In the rows, 128 means zero.
Each row is followed by its class.
[118 188 139  81 145 167 126 149 134 143 109 120 129  90 113 137 135  95
  91 142 148 125 124 138 128 116 122 106 128 119 129 135 134 124 146 113
 112 126 126 100 158  93 113 121] => F
[134 155 175 124 125 181  75 139  98 134 110 164 103 107 150 103 107 106
 165 167 129 116 139 102 101 115 146 132 112 131 129  77 148 119 143 151
  67 165 107  94  95 104 140 136] => F
[103 170 154 146 126 133 129 203  97 138 132 110 164 163 109 159 146 106
 134 139 159 119 106 108 134 105 147  45 169 140 152 103 104 114 144 111
  66 141 120  80 166 118 127 132] => F
[140 182 126  70 127 135 156 108 124 123 130  92 142 126  60 123 125 138
  79 118 132 109 144 128 166  74 140  91 167 120 102 184 170 153 127  93
 102 126 103 105 167 148 128 135] => R
[149 197 103 111 131 173 116 140  74 145 118 150 143  77 154 135 139  97
 119 107 147 105 116 155 120 119 123 131 118 112 127  48 134  99 140 123
  29 159 119  85 138 130 181 162] => N
[101 167 138  92 148 174 158 160 119 148 122 121  94 111 116 143 152 107
  85 139 166 135 147 127 145  74 113 111 137  93 116 135 114 142 136 104
 107 130 106 110 183 112 118 121] => K
[ 90 148  98 132 154 159 154 136  87 112 128 111 166 188 110 179 181 105
 115 149 155 119  75 113 135 125  88  74 139 136 150  62 122 108 123  96
 119 149 128 113 138 127 129 119] => M
[ 95 147 140 122 154 136 134 176 112 131 113 120 187 203 123 182 172  87
 143 125 154 124 106 116 122 109 105  53 165 142 139  71 107 113 136 112
  81 136 135  97 159 117 127 106] => H
[130 137 122 117 160 138 120 168 157 169 122 112 199 216 123 174 121  99
 126 120 165 109  63 162 146  99 161  32 170 163 176  96 128 127 126 102
  86 140 120  92 128  94 128 140] => M
[114 127 145 131 144 130 150 140 123 186 118 117  74 102 100 150 146 115
  89 140 137 198  89 130 140 104  87 119 131  97 150 115 114  80  87  86
 136 184 181  97 132 164  87 121] => A
[156 138 195 149 132 146  76 129  98 138 113 123 100  78 147 119 157 113
 207 110 137 113 148  93 109 142 159 112 137 135 126  41 143 110 128 127
  60 204 117  77 104 129 112 139] => V
[115 134 161 151 122 145 104 177 122 124 127 162 102  87 166 164 178 113
 177 105 116 155 119  89 102 143 143 119 121 115 115  35  96 117 112 112
  44 181 117  98 123 132 143 118] => R
[137 167 125 126 138 146 142 126 136 167 111 107 135 106 102 130 132  97
  79 123 169 131 134 161 144  94 116  86 133 126 113 113 151 129 140  86
  99 124 101  78 182 112 105 129] => Q
[144 164 170 130 120 145 130 185 124 142 106 138  94 115 161 139 148 100
 189 116 163 127 131 122 120 143 137 117 132 125 128  63 132 102 115 106
  50 188 104 121 128 115 133 143] => K
[118 153 179 136 135 156 139 171  99 131 108 144 108  88 141 142 195  94
 176 134 150 151 137 108 114 134 101 115 147 122 115  32 114 113 131 111
  57 202 102  89 141 108 115 130] => V
[ 98 140 125 119 157 150 148 131 122 103 127  99 192 189 126 172 164 114
 136 110 138  90 113 127 133  84 100  41 186 137 156 109 101 112 125  97
  84 147 128  94 143 152 126 130] => V
[159 138 127 109 145 152 147 106 173 155 117 104 114 138 113 128 135 107
  66 123 126 143  87 173 107 101 136 112 128 102 107  82 122 107 117  99
 135 129 124  91 177  95 138 142] => V
[130 201 151 112 132 185 141 145 118 133 119 117  99 101 123 138 136  85
  94 122 151 158 121 132 133 110 123 108 125  91 134 115 146 133 159  80
 141 110 131 119 171  97 109 115] => L
[142 124 195 124 129 106 152 149 145 180 123 116  98 150  95 145 146 145
  57 160 117 149  72 139 136 110 134 109 137 119 135 135 108  79 105  66
 109 175 149  77 168 175 102 118] => A
[ 75 143 141 167 160 148 147 177 146 134 131 124 215 136 140 193 136  98
 180 127 135 123 111 130 132  79 145  49 171 156 151  95 101 115 142 114
  72 142 103 101 145 107 121 133] => Q
[102 154 119 127 162 143 132 175 124 143 124 103 183 156 111 183 174  92
 149 140 137 125  87 121 144 102 126  69 168 149 154  78 110 115 135 110
  72 127 126  93 154 120 117 131] => H
[147 135 201 116 118 152 130 128 114 163  95 158  89 107 193 121 139 101
 171 132 153 162 145  93 121 137 157 126 121 177 110  61 127 113 129 143
  73 184  78  93  92 143 111 128] => V
[ 98 144 125 136 146 128 122 208 138 135 106 104 187 147 132 184 183 112
 140 115 142 116  71 124 166  89 111  53 170 159 151 105 117 128 104  85
  54 158 108  92 121 110 125 130] => E
[161 171 172 151 106 147 140 143 148 152 107 150 105 106 168 132 150 114
 133 115 149 122 137 128 112 132 165 116 122 135 104  34 154 113 117 109
  65 212 102  94 118  92 131 123] => M
[106 142  92 180 163 143 152 123 159 158 156  90 235 190 105 184 177 108
 143 137 134  76 126 126 117  86 145  56 177 148 138  69 157 112 107  92
  80 130 101  86 165 121 114 142] => J
[106 129 152 176 111 145 110 195 105 120 115 142  80  90 171 157 166  95
 182 104 155 149 110  99 102 154 134 131 115 151 129   8  67 117 121 125
  56 129 143 112 148 117 146 155] => R
[ 98 157 125 102 130 136 155 184 112 133 111 114 170 159 113 187 167 107
 129 143 183 104 116 123 164  96 138  47 161 156 153 111 109 109 147  91
  45 140 123  88 139 135 134 113] => K
[124 179 159 110 128 165 129 136 135 139 112 132 101  94 137 143 108 109
  82 143 151 132 152 140 130 102 129 119  91 133  97 124 129 126 156 120
 125 123 107 119 166 109 115 116] => Q
[137 161 172 142 146 163 117 153 133 141 109 136 100 116 163 142 162 101
 179 123 158 157 129 135 101 148 157 147 134 119 136  57 114 134 130 108
  59 194  93  93 121 130 142 178] => L
[102 165 113 123 159 129 123 165 152 124 128 101 183 195  99 186 158 107
 137 151 174 104 134 127 153  79 122  62 158 147 147 113 129 133 141  95
  57 157 119 105 132 133 130 134] => J
[160 202 123 116 125 174 133 165 127 131  93 113 108  82 138 152 169 105
 106 111 161 115 145 157 159  90 120  87 109 117 116 127 152 122 171  76
 125 137 127 106 174 123 100  77] => K
[144 129 173 140 136 169 122 163  94 139 113 150 100  97 153 136 167  96
 174 123 144 143 147 126 117 159 150 133 126 109 130  49 129 118 134 117
  59 185 113  79 104 100 131 155] => L
[142 119 179 117 147  99 136 116 162 173 121 101  96 168  84 137 143 127
  73 149 114 138  84 150 117 112 138 105 104 133 137 148  88  90 123  97
 121 160 140  74 190 193 114 152] => H
[156 179 176 148 129 165 123 161  96 160 119 147 113  96 181 167 136 104
 145 142 154 145 117 131 139 141 166 119 119 143 120  84 152 116 131 142
  54 200 111  91 109 122 139 162] => N
[128 189 155  98 140 176 130 109 128 147 105 119 110  90 112 149 143 101
 114 141 160 136 146 127 143  80 107  93 107 125  96 129 156 133 161  98
 123 119 114  96 185 113 108 107] => J
[121 167 180 107 140 159  87 157 114 149  95 139  92 170 147 149 167  85
 229 161 132 123 142 142 116 127 112  99 111 141 147  60 140 125 162 154
  69 152 135  96 109 141 129 189] => H
[126 160 142  99 131 159 117 141 127 137 105 131 112 111 130 169 142 100
  66 136 159 180 134 147 141 123 112 117 126 134 119 143 144 136 138  94
  88 115 123  96 198 123 106 109] => R
[150 210 178  95 128 176 127 112 120 126  92 108 120  81 128 153 115 114
 107 127 160 131 152 151 156  63 124 107 132 118  93 160 134 139 161 125
 112 111 125 120 166 134 122 111] => N
[102 170 179 129 147 172 129 191 135 121 108 111 173 184 154 188 147  86
 146 117 185 101  80 125 124 138 129  56 151 198 160  95 102 138 108  70
  62 156 103 114 147 112 124 153] => L
[123 106 179 123 109  77 159 140 142 157 122 130  82 157  88 135 164 139
  57 129 120 131 106 140 116 108 135 112 122 119 135 162 103 106 108  88
 137 183 137  83 173 177 122 126] => K
[134 136 159 140 133 153 124 206  88 135 101 149  93  70 167 152 157 103
 154 119 131 149 126 118 137 139 141 137 130 114 131  63 112  92 123 130
  37 196 115 103  99 126 145 166] => R
[103 148 138 158 143 159 140 140 118 118 124 106 196 147 129 178 151 108
 162 122 146 113 103 116 139  90 141  65 181 137 142 101 114 122 129  84
  59 146 118  90 135 123 127 129] => L
[145 120 189 129 126 108 138 109 125 159 120 126  83 176 114 122 134 118
  55 146 119 151  90 137 117 125 139 124 104 100 147 153 106  86 146  68
 111 157 127  67 159 194 121 143] => L
[111 172 131  91 128 151 143 145 133 160 112 110 104  99 111 152 117 113
 119 150 155 171 138 130 131 118 103 128 120 127 113 125 154 124 128 102
 119 110 125 115 182  90 109 122] => A
[133 173 151 102 141 178 120 167 148 178  99 102 114  91 122 147 141 125
 110 152 166 169 154 149 156  81 138 102 139 122 111 120 141 152 136 110
 109 110 117 108 158 114 107 113] => A
[101 161 111 127 147 161 137 172 131 154 134 120 198 182 128 170 145 126
 155 148 151 105 115 125 149  64 131  54 180 147 144  82 123 127 131  94
  51 139 130  95 127 135 127 114] => A
[123 183 128 154 142 189 166 116 114 106 136 121 106 126 111 166 137  86
 124 158 131 130 178 146 131 101  54 123 110 102 104 127 129 123 156 122
 142  98 141  95 172 101  91 128] => N
[131 178 124 117 140 153 126 105 146 158 106 103 124 110 156 140 132 100
 104 102 178 132  99 132 145  91 100  81 137 137  98 119 129 139 125  82
 104 158 135  99 160 119  95 105] => V
[ 85 156 138 140 136 145 134 192 131  96 129 121 141 179 108 184 175  87
 141 142 147 132 125 113 123  91 116 111 161 137 168  59  74 123 134  84
  44 140 108 104 139 128 128 143] => L
[ 99 141 118 136 154 138 142 158 130 153 123 107 208 187 114 176 185  90
 153 131 137 124 103 145 137  92 111  47 173 138 147  73 129 110 125 103
  55 130 147 100 173 132 120 130] => H
[193 138 182 130 126 155 126 127 119 129  90 134 147 112 178 151 142 120
 200 109 150 154 153 122 111 175 147 106 163 133 104  39 111  64 117 138
  73 171  87 106  84 145 116  83] => V
[144 116 182 112 139 109 147 108 139 158 122 115  89 169  77 163 178 134
  34 159 107 113 122 156 111  99 120 114 103  92 152 164 121  87 115  92
 120 178 114  73 162 200 109 141] => N
[137 117 203 150 118  70 148  86 159 187 109 106  96 177 117 116 128 129
  87 139 120 135  74 112 108 104 130  97 129 143 101 153 105 102 114  86
 133 181  97  52 151 183 102 145] => V
[160 190 171  50 127 183 194 107 137  75  87 134 105 201 100 125  99  83
 123 112 160  64 155 152 124  81  53  99 145 163 143 103 116  73 132  93
 122 104 114 129 141 133 130 139] => J
[130 141 162 116 116 145 113 189 114 139  98 148  76  99 154 144 148 116
 174 104 137  92 184 130 115 119 128 120 118 134 137 108 112 122 127 140
  83 172  91  89 106 120 130 150] => K
[110 176 100 144 137 188 146 118 138 107 117 107 139  90 125 155 141 118
 110 132 153 134 135 114 117 111 111  73 113  72 122 143 153 141 151  59
 100 150  87  80 146  92 149 109] => L
[ 90 142 115 117 152 145 141 169 148 135 124 106 187 152 106 159 175 120
 117 147 143 109  97 134 154  95 111  71 150 154 139 110 123 134 114  89
  58 139 114  90 142 115 135 142] => E
[104 195 115 116 133 178 135 110 145 151 117 110 104 101 122 140 138 108
 124 143 154 143 144 143 132 105  81  90 119  89 115 125 147 155 141 104
 123 109 106 105 164  98 116 135] => M
[129  97 151 130 119  79 147 134 148 177 125 127  83 182  73 154 180 146
  87 150 120 109  79 153 105  99 127 107 107 120 134 138  91  99 105  81
 122 197 116  66 171 186 121 140] => K
[ 90 156  90 112 157 162 134 168 135 119 130 108 180 172 119 219 171 116
 176 149 169 147 133 123 163  75 111  77 166 155 128  72 120 133 122 100
  49 151 147 110 140 115 110  98] => A
[147 115 196 133 100  72 171 120 164 169 131 122  95 162  84 156 155 139
  58 118 105 111 107 150 113 107 142  93 116 135 122 163 100 107  92 104
 136 174 135  74 157 177 114 142] => N
[139 184 160 116 129 166 136 119 131 142 102 116 116  91 128 157 139 103
  90 142 159 133 129 151 137  97 112 113 114 124  97 136 144 140 142 106
  97 124 112  96 180 107 122 128] => N
[188 189  93 122 107 147  94 191  79  98 114 141  73 155 197 166 195 121
 160 108 113 117 113 148 173 137 119  98 131  97 163 100 197 110 132 106
  44 234 117 107  81 146 132 149] => F
[ 70 151 116 132 153 144 134 134 137  94 134 114 211 185  97 198 153 100
 130 133 137 124 130 133 128  81 107  55 180 146 157  88 114 118 123 107
  79 124 127  99 139 136 131 121] => Q
[153 122 196 137 115 109 153 131 142 162 113 129  89 163  89 139 148 125
  61 147 126 156  86 147 126 114 146 103 111 136 130 163 111 118 133  70
 140 182 108  56 156 167 108 131] => L
[143 181 125 109 156 185 161 122 148 127 115 109 113 123 112 139 128  87
 123 126 170 125 121 157 145 115 114 102 107 120 113 141 146 150 164  76
 154 143 146 105 149  77  99 128] => L
[135 122 166 125 129 152 125 181 108 156 119 155  96 113 154 157 151  95
 170 118 156 166 120 109 118 168 128 109 133 113 123  50 122 101  99 118
  49 170 122 115 122 108 119 127] => R
[141 173 136 140 138 142 148 135 141 124 113 107 125 108 108 168 139  94
  82 134 142 158 126 148 148  74 106 134 119 140  99 136 114 132 142  97
 105 118 100  89 198 116 108 117] => N
[ 55 164 143 152 150 154  91 176 139 120 146 116 187 196  93 192 176 108
 116 167 135  80 105 140 112  99  89  34 137 141 159  83 115 138 113  87
  64 155 130 102 154 143 132 148] => Q
[160 137 221  98 101  72 170 113 135 173 118 133  77 164 133 132 162 127
  58  99 115 123 102 125 117 121 160 101 115 123 141 143 105  82 125  93
 104 160 120  76 154 227 124 135] => N
[128 127 199 110 119  91 146 163 125 193 125 140 101 118 112 113 167 143
  43 149  95 138  63 128 142 103 134 121 116 114 147 152 106  75 126  76
  97 166 115  89 176 197 105 119] => E
[144 111 184 145 131 102 150 120 137 169 110 133  66 154  96 129 173 122
  58 166 114 141  89 140 139  79 118 122 103 126 136 141 122  98 138  81
 124 183 115  56 158 188 113 153] => J
[126 139 186 101 147 110 127 177 135 202 131 140  55 134 103 154 158 120
  72 141 129 135  72 155 122  93 133 117 118  74 150 134  67  90 142  82
  91 185 151  88 194 182  95 151] => R
[ 84 145 127 166 153 143 146 168 124 112 119  97 210 162 103 194 180  92
 152 155 171 112  89 119 123  98 120  80 154 170 135  59  98 134 125 105
  60 126 111 109 156 111 148 142] => N
[116 190 167 101 125 164 144 164 125 134 106 130 123  95 120 128 140  97
  91 146 162 160  99 116 122 143 110 104 128 140 107 119 121 134 128 102
 122 127 106 115 173  97 121 102] => F
[153 112 206 128 112  84 135 131 141 176 112 127  71 167 111 126 141 136
  38 149 100 126  71 141 129  95 106 101 109 137 136 176  90  83 121  73
 129 187 111  72 164 206  85 121] => V
[147 140 159 159 113 149 116 149  93 135 117 141  94  89 173 148 185  94
 183 115 155 137 150 118 124 155 144 126 121 135 144  29 146 120 124 129
  22 160 121  91 121 129 139 162] => N
[142 150 196 105 138 149 138 207  97 128 100 154 108 114 151 113 168  92
 162 112 150 111 165 120 123 149 131 134 153 107 116  51 110 104 132 119
  33 177  98  93 118 110 149 143] => K
[ 71 140 139 135 150 152 139 181 121 126 124 116 171 153 122 190 162  97
 153 147 177 139  88 100 135  98 124  36 167 139 160 100  93 117 123  99
  46 167 130  85 150 104 124 121] => F
[ 90 181 124 143 155 150 132 149 138 129 128 105 201 170 117 189 153 102
 126 145 147  93  97 144 131  99 121  51 155 137 133  82 125 113 141  94
  84 139 127  98 146 124 127 135] => Q
[141 110 171 130 115 117 140 114 144 163 117 143 116  96  94  69 136 147
  28 163 146 156  72 119 105 136 158  86 118 100 151 161  99 118 157  77
 125 136 118  55 158 174 149  80] => F
[111 158 132 127 137 106 123 186 146 162 125  79 194 167 127 165 133 107
 120 110 153  87  66 108 148  89 150  45 180 167 148 110 107 120 116  91
  78 134 109 120 136 118 111 127] => V
[131 173 121 114 130 110 128 133 129 144 115 118  95 147 135 142 132  95
 180 109 151 126 149 113 109 149 145 140 136 136 120  52 154 128 122 140
  90 160  65  93  88 106 137 194] => Q
[119 142 161 130 132 138 111 152 100 140 118 142  99  90 165 150 151 104
 177 116 134 130 157 111 112 170 134 126 119 113 122  61 159 111 116 138
  64 183  96 102 106 100 129 164] => Q
[ 87 121 141 182 138 136 128 155 106 128 125 105 170 160 122 173 181 108
 134 144 140 137  94 110 141  77 110  54 187 145 155  86 120 125 114  99
  69 172 124  80 140 137 114 134] => V
[153 156 183 146 132 170 122 152 111 128 116 151 107  93 163 144 150  86
 178 119 142 139 144 119 111 149 137 129 112 139 131  41 137 107 117 130
  50 183 114 100 108 119 137 148] => N
[132 147 129 103 131 150 129 165 108 110 113 148  92  74 119 159 178 113
 153 133 156 124 125 108 130 152 142 131 134 135 142  66 134 124 138 100
  35 192 105  74 116 100 137 141] => R
[104 140 140 120 132 120 130 142 139 139 125 105 172 171 131 177 181 115
 120 129 127 120  67 122 157  83 114  61 190 161 139 105 105 130 104  88
  67 141 117  97 139 155 106 120] => V
[132 113 213 137 128  88 157 131 145 165 120 119  97 153  75 137 171 134
  49 162 112 119  81 141 113 102 118 105 111 114 129 174 100 118 123  73
 108 169  92  58 193 179 124 152] => N
[144  97 180 151 135 104 134  98 156 165 136 125  75 170 115 138 124 139
  53 133 109 138  66 141 107 118 151 120 110  92 141 178  87 109 130  70
 148 168 138  53 161 167 113 140] => L
[111 120 120 145 134  98 127 181 126 149 109  90 202 171 102 178 149 109
 135 121 136  96  90 128 140  99 124  69 171 194 152 117 115 109 102 107
  62 132 101  97 163 123 117 140] => H
